Here is a tiny trained network, its code and every weight. The questions are about switching its units off for an input and a class, where a switched-off unit gives its printed mean instead of its output.

import numpy as np


def w(rows, s, z=0):
    codes = np.array(rows[::2]) - 128.0
    scale = np.full(codes.shape[1], s)
    scale[-1] = z or s
    return codes * scale


def f(y):
    return np.maximum(y, 0)


def log_softmax(a):
    a = a - a.max(-1, keepdims=True)
    return a - np.log(np.exp(a).sum(-1, keepdims=True))


def net(x, mask):
    res = np.array(x, float).reshape(1, 8) / 4 @ E
    y = f(res @ A[0][:, :-1].T + A[0][:, -1])
    res = res + np.where(mask, y, B[0][:, -1]) @ B[0][:, :-1]
    return log_softmax(res[-1] @ U[:, :-1].T + U[:, -1])


A, B = {}, {}
E = w([
[118,132,186,49],'x0',
[83,106,97,73],'x1',
[77,96,233,107],'x2',
[122,254,229,111],'x3',
[45,211,67,60],'x4',
[162,151,144,132],'x5',
[202,194,126,25],'x6',
[144,161,87,81],'x7',
],0.0064)
A[0] = w([
[150,74,67,182,174],'N1',
[107,36,45,149,255],'N2',
[129,88,205,161,174],'N3',
[147,66,67,201,160],'N4',
[66,119,69,67,223],'N5',
[44,143,82,86,233],'N6',
[120,35,201,91,180],'N7',
[64,190,140,120,167],'N8',
[254,179,159,66,147],'N9',
[102,92,217,187,206],'N10',
[37,159,170,141,186],'N11',
],0.0091,0.0048)
B[0] = w([
[110,115,43,182,207],'N1',
[125,55,12,144,254],'N2',
[179,47,155,105,207],'N3',
[124,109,43,220,214],'N4',
[75,105,109,61,216],'N5',
[66,123,130,79,221],'N6',
[180,2,122,93,212],'N7',
[103,188,193,102,190],'N8',
[189,176,66,124,220],'N9',
[166,57,185,97,233],'N10',
[68,140,203,99,199],'N11',
],0.0094,0.0085)
U = w([
[65,137,40,225,123],'0',
[132,188,87,80,17],'1',
[19,179,249,62,95],'2',
[219,57,117,161,60],'3',
[220,254,150,126,205],'4',
[110,58,110,37,252],'5',
[118,89,251,166,157],'6',
],0.0071,0.0014)

Each question gives the input, the list of numbers given to net, and the class t.
The units are the neurons (one row each of A and B). Each row of codes is followed by its name. A weight is (code - 128) times the scale printed after its matrix; where a second scale follows, it is the last column's (A, B and U).
mask holds one flag per neuron, in row order. A switched-off neuron (its flag False) gives its mean, the last column of its row in B, instead of its output. The means were averaged over made-up inputs and are rounded, as every weight is.
A unit's drop is (log p(t) with every unit on - log p(t) with that unit switched off) / (log p(t) with every unit on - log p(t) with every unit switched off).
The circuit of an input: a set's keep is (log p(t) with only the set's units on - log p(t) with every unit switched off) / (log p(t) with every unit on - log p(t) with every unit switched off). Starting from all 11 units, units are removed one at a time, each time the one whose removal leaves the highest keep (on an exact tie, the one counted first), for as long as the keep stays at least 0.8.
circuit, biggest first: the units of the circuit, biggest drop first
most important unit: the unit with the biggest drop
k most important neurons: the k neurons with the biggest drops, biggest first
drop when u is switched off: that unit's drop, to one decimal
input [3,-5,-4,7,-7,4,5,-6], class 4: most important unit -> N9
input [2,-8,4,2,0,2,4,-4], class 4: circuit, biggest first -> [N9, N2]
input [-7,-6,5,3,-1,-6,-1,6], class 6: 2 most important neurons -> [N2, N9]
input [6,-2,-8,1,-1,5,1,-6], class 4: 2 most important neurons -> [N2, N7]
input [6,-5,-1,0,-8,6,3,8], class 4: 2 most important neurons -> [N9, N2]
input [7,5,-6,4,-4,-2,-8,-3], class 6: 3 most important neurons -> [N9, N5, N11]
input [-2,8,-1,6,-3,-7,8,-2], class 4: 2 most important neurons -> [N9, N2]
input [-3,-8,-7,-4,-7,2,-8,-4], class 0: 2 most important neurons -> [N4, N1]
input [-3,8,8,3,0,-5,-4,0], class 2: drop when N3 is switched off -> -0.1
input [-5,3,7,1,2,-4,5,0], class 2: drop when N2 is switched off -> 0.2
input [-3,3,8,3,2,-5,-3,-5], class 2: drop when N2 is switched off -> 0.2
